Here is a tiny trained network, its code and every weight. The questions are about switching its units off for an input and a class, where a switched-off unit gives its printed mean instead of its output.

import numpy as np


def w(rows, s, z=0):
    codes = np.array(rows[::2]) - 128.0
    scale = np.full(codes.shape[1], s)
    scale[-1] = z or s
    return codes * scale


def norm(h):
    return h / np.sqrt((h * h).mean(-1, keepdims=True) + 1e-5)


def f(y):
    return y / 2 * (1 + np.tanh(0.7978845608 * (y + 0.044715 * y**3)))


def log_softmax(a):
    a = a - a.max(-1, keepdims=True)
    return a - np.log(np.exp(a).sum(-1, keepdims=True))


def net(x, mask):
    res = np.array(x, float).reshape(1, 5) / 4 @ E
    u = 0
    for l in range(2):
        y = f(norm(res) @ A[l][:, :-1].T + A[l][:, -1])
        res = res + np.where(mask[u : u + 12], y, B[l][:, -1]) @ B[l][:, :-1]
        u += 12
    return log_softmax(norm(res)[-1] @ U[:, :-1].T + U[:, -1])


A, B = {}, {}
E = w([
[110,4,19,168,57],'x0',
[178,41,68,218,240],'x1',
[221,232,62,122,165],'x2',
[126,74,118,122,218],'x3',
[58,166,104,167,113],'x4',
],0.0017)
A[0] = w([
[98,73,41,131,87,52],'0.n0',
[138,171,71,123,102,13],'0.n1',
[155,124,2,158,148,66],'0.n2',
[94,42,167,70,90,9],'0.n3',
[67,168,195,80,127,63],'0.n4',
[162,112,134,106,113,119],'0.n5',
[37,125,162,195,200,39],'0.n6',
[166,81,75,160,176,34],'0.n7',
[164,189,155,87,187,54],'0.n8',
[194,49,61,184,178,5],'0.n9',
[188,210,167,83,211,3],'0.n10',
[148,136,143,115,103,85],'0.n11',
],0.005,0.0018)
B[0] = w([
[185,161,168,106,202,186],'0.n0',
[147,162,132,48,110,109],'0.n1',
[192,86,67,94,145,218],'0.n2',
[120,72,166,82,142,156],'0.n3',
[183,106,61,148,128,190],'0.n4',
[109,128,137,169,133,132],'0.n5',
[45,163,57,110,182,142],'0.n6',
[132,93,114,193,86,174],'0.n7',
[164,135,211,138,174,196],'0.n8',
[143,60,107,244,106,239],'0.n9',
[167,135,253,120,184,249],'0.n10',
[117,129,122,171,111,116],'0.n11',
],0.0046,0.0016)
A[1] = w([
[112,199,153,79,35,26],'1.n0',
[72,55,48,157,47,78],'1.n1',
[149,38,132,97,252,69],'1.n2',
[148,47,117,109,232,29],'1.n3',
[107,205,143,87,46,38],'1.n4',
[32,88,241,221,106,81],'1.n5',
[55,25,178,55,86,5],'1.n6',
[128,128,128,126,129,128],'1.n7',
[213,162,94,92,31,118],'1.n8',
[128,128,128,129,128,128],'1.n9',
[102,215,162,50,92,17],'1.n10',
[84,159,86,161,185,116],'1.n11',
],0.0045,0.0024)
B[1] = w([
[73,116,115,225,74,167],'1.n0',
[208,159,188,132,189,252],'1.n1',
[92,167,116,182,42,235],'1.n2',
[98,156,112,187,55,168],'1.n3',
[89,125,129,225,62,158],'1.n4',
[210,178,74,53,138,192],'1.n5',
[119,59,153,28,89,168],'1.n6',
[128,129,129,128,129,128],'1.n7',
[81,199,85,87,117,216],'1.n8',
[128,127,128,128,128,128],'1.n9',
[150,59,148,253,122,177],'1.n10',
[81,93,116,94,142,126],'1.n11',
],0.0043,0.0012)
U = w([
[168,99,133,82,141,3],'0',
[173,196,248,146,193,193],'1',
[184,193,38,72,117,64],'2',
[87,56,169,28,69,151],'3',
[181,48,78,237,161,189],'4',
[71,180,129,197,19,176],'5',
[24,145,91,107,215,96],'6',
],0.014,0.0036)

Each question gives the input, the list of numbers given to net, and the class t.
The units are the neurons (one row each of A and B). Each row of codes is followed by its name. A weight is (code - 128) times the scale printed after its matrix; where a second scale follows, it is the last column's (A, B and U).
mask holds one flag per neuron, layer by layer. A switched-off neuron (its flag False) gives its mean, the last column of its row in B, instead of its output. The means were averaged over made-up inputs and are rounded, as every weight is.
A unit's drop is (log p(t) with every unit on - log p(t) with that unit switched off) / (log p(t) with every unit on - log p(t) with every unit switched off).
The circuit of an input: a set's keep is (log p(t) with only the set's units on - log p(t) with every unit switched off) / (log p(t) with every unit on - log p(t) with every unit switched off). Starting from the 12 units with the biggest drops (on a tie, the unit counted first), units are removed one at a time, each time the one whose removal leaves the highest keep (on an exact tie, the one counted first), for as long as the keep stays at least 0.8.
circuit, biggest first: the units of the circuit, biggest drop first
k most important neurons: the k neurons with the biggest drops, biggest first
top k neurons in layer l: the k neurons of layer l with the biggest drops, biggest first
drop when u is switched off: that unit's drop, to one decimal
input [-2,2,-6,6,2], class 6: circuit, biggest first	[0.n6]
input [7,-4,2,1,-6], class 2: circuit, biggest first	[0.n0 1.n8]
input [-8,-5,-8,6,6], class 6: circuit, biggest first	[0.n6 1.n1]
input [-3,0,-1,-7,-3], class 5: 2 most important neurons	[0.n0 1.n1]
input [1,4,-8,-8,3], class 0: top 2 neurons in layer 1	[1.n5 1.n1]
input [-2,-6,-3,8,8], class 6: 2 most important neurons	[0.n6 0.n4]
input [-4,-7,-4,4,-2], class 3: top 3 neurons in layer 0	[0.n0 0.n3 0.n4]
input [-8,2,-7,5,0], class 6: 2 most important neurons	[0.n6 1.n1]
input [-3,5,-6,2,-1], class 6: top 2 neurons in layer 0	[0.n6 0.n2]
input [7,-2,0,0,1], class 2: 2 most important neurons	[0.n10 0.n0]
input [-1,3,-6,8,2], class 6: 2 most important neurons	[0.n6 1.n10]
input [-3,8,-6,-1,4], class 6: top 3 neurons in layer 0	[0.n6 0.n4 0.n2]
input [-6,-8,-4,4,4], class 5: top 2 neurons in layer 0	[0.n4 0.n0]
input [6,-1,-3,-6,-7], class 3: top neuron in layer 0	[0.n3]
input [7,-2,6,4,7], class 2: drop when 1.n8 is switched off	0.1
input [-2,-8,8,-3,5], class 5: drop when 1.n5 is switched off	0.0
input [-7,7,-4,-2,3], class 6: drop when 1.n1 is switched off	0.1
